Below are the code and all the weights of a small trained network. Each question names an input and a class and asks about switching units off, where a switched-off unit gives its printed mean instead of its output.

import numpy as np


def w(rows, s, z=0):
    codes = np.array(rows[::2]) - 128.0
    scale = np.full(codes.shape[1], s)
    scale[-1] = z or s
    return codes * scale


def f(y):
    return y / 2 * (1 + np.tanh(0.7978845608 * (y + 0.044715 * y**3)))


def log_softmax(a):
    a = a - a.max(-1, keepdims=True)
    return a - np.log(np.exp(a).sum(-1, keepdims=True))


def net(x, mask):
    res = np.array(x, float).reshape(1, 8) / 4 @ E
    y = f(res @ A[0][:, :-1].T + A[0][:, -1])
    res = res + np.where(mask, y, B[0][:, -1]) @ B[0][:, :-1]
    return log_softmax(res[-1] @ U[:, :-1].T + U[:, -1])


A, B = {}, {}
E = w([
[25,181,181,172,200,107,65],'x0',
[237,174,98,154,237,239,84],'x1',
[86,43,178,226,135,210,222],'x2',
[127,120,123,128,130,131,128],'x3',
[124,129,131,128,128,130,126],'x4',
[132,119,125,124,130,126,126],'x5',
[71,161,2,200,62,163,91],'x6',
[125,130,129,131,129,124,133],'x7',
],0.0052)
A[0] = w([
[171,94,223,59,179,97,159,49],'N0',
[61,100,150,123,60,51,153,67],'N1',
[157,204,98,36,125,62,62,41],'N2',
[85,137,12,191,62,157,84,179],'N3',
[169,94,220,63,173,101,153,58],'N4',
[86,152,25,197,61,163,84,86],'N5',
[68,100,150,117,64,58,154,36],'N6',
[153,202,96,33,128,72,65,96],'N7',
[191,160,119,162,206,206,103,21],'N8',
[69,102,149,117,66,60,155,44],'N9',
[104,76,162,192,135,185,192,16],'N10',
[67,102,149,117,64,57,156,32],'N11',
[103,73,165,195,135,190,193,2],'N12',
[103,73,164,190,133,185,189,23],'N13',
[3,211,202,195,219,93,43,160],'N14',
],0.0055,0.0026)
B[0] = w([
[64,186,129,141,192,66,165,176],'N0',
[145,153,107,88,163,193,92,186],'N1',
[89,66,71,205,114,59,74,178],'N2',
[107,173,186,110,163,88,202,217],'N3',
[60,188,129,142,193,67,164,172],'N4',
[88,189,166,106,204,67,211,186],'N5',
[147,168,80,75,194,204,68,169],'N6',
[93,70,94,198,96,72,86,188],'N7',
[125,181,69,54,211,221,57,167],'N8',
[152,172,72,70,198,216,62,168],'N9',
[100,80,37,187,150,60,51,160],'N10',
[152,171,67,66,206,217,61,168],'N11',
[101,81,38,188,156,56,50,161],'N12',
[105,89,58,177,141,71,62,162],'N13',
[254,34,95,67,65,139,221,253],'N14',
],0.0074,0.004)
U = w([
[130,205,68,57,226,254,5,16],'0',
[74,56,52,247,113,31,18,19],'1',
[132,131,158,134,98,127,146,251],'2',
[125,132,166,122,98,132,145,244],'3',
[50,236,185,127,208,53,237,3],'4',
[133,119,171,130,76,143,132,220],'5',
[130,124,167,138,92,149,137,194],'6',
[245,31,96,62,57,145,228,12],'7',
],0.008,0.0062)

Each question gives the input, the list of numbers given to net, and the class t.
The units are the neurons (one row each of A and B). Each row of codes is followed by its name. A weight is (code - 128) times the scale printed after its matrix; where a second scale follows, it is the last column's (A, B and U).
mask holds one flag per neuron, in row order. A switched-off neuron (its flag False) gives its mean, the last column of its row in B, instead of its output. The means were averaged over made-up inputs and are rounded, as every weight is.
A unit's drop is (log p(t) with every unit on - log p(t) with that unit switched off) / (log p(t) with every unit on - log p(t) with every unit switched off).
The circuit of an input: a set's keep is (log p(t) with only the set's units on - log p(t) with every unit switched off) / (log p(t) with every unit on - log p(t) with every unit switched off). Starting from the 12 units with the biggest drops (on a tie, the unit counted first), units are removed one at a time, each time the one whose removal leaves the highest keep (on an exact tie, the one counted first), for as long as the keep stays at least 0.8.
units of the circuit, in order: the units of the circuit, biggest drop first
unit that matters most: the unit with the biggest drop
k most important neurons: the k neurons with the biggest drops, biggest first
drop when u is switched off: that unit's drop, to one decimal
input [4,-8,-8,-6,-2,-6,5,1], class 0: 3 most important neurons : (N11; N9; N6)
input [8,-6,4,5,2,3,4,-7], class 7: units of the circuit, in order : (N14)
input [6,-5,-7,4,-2,5,-6,0], class 1: 3 most important neurons : (N2; N7; N3)
input [-1,-5,-8,8,-3,6,-6,8], class 1: units of the circuit, in order : (N2; N7)
input [2,-3,-2,-3,-7,-4,-8,-5], class 4: 2 most important neurons : (N0; N4)
input [-2,-1,3,-5,-1,5,8,-2], class 4: 3 most important neurons : (N5; N3; N14)
input [5,-6,8,3,-7,5,2,-5], class 1: 3 most important neurons : (N12; N10; N13)
input [-2,3,2,2,-2,3,6,-4], class 4: 3 most important neurons : (N5; N3; N14)
input [3,2,4,4,-3,-6,-8,3], class 4: 2 most important neurons : (N0; N4)
input [-4,-2,0,6,-3,-1,8,-7], class 4: 3 most important neurons : (N5; N3; N14)
input [4,1,-1,-6,7,7,-8,-6], class 4: 2 most important neurons : (N0; N4)
input [8,1,-8,5,6,-7,-6,-3], class 1: 2 most important neurons : (N2; N7)
input [0,4,6,1,-1,4,7,2], class 4: 2 most important neurons : (N5; N3)
input [1,-1,3,6,1,-1,8,-2], class 4: unit that matters most : N5
input [-1,-7,8,-4,-3,-8,-6,8], class 1: drop when N10 is switched off : 0.4
input [-7,0,1,-7,5,-6,-8,4], class 4: drop when N4 is switched off : 0.3
input [1,7,8,-1,7,-3,-5,-3], class 1: drop when N12 is switched off : 0.3
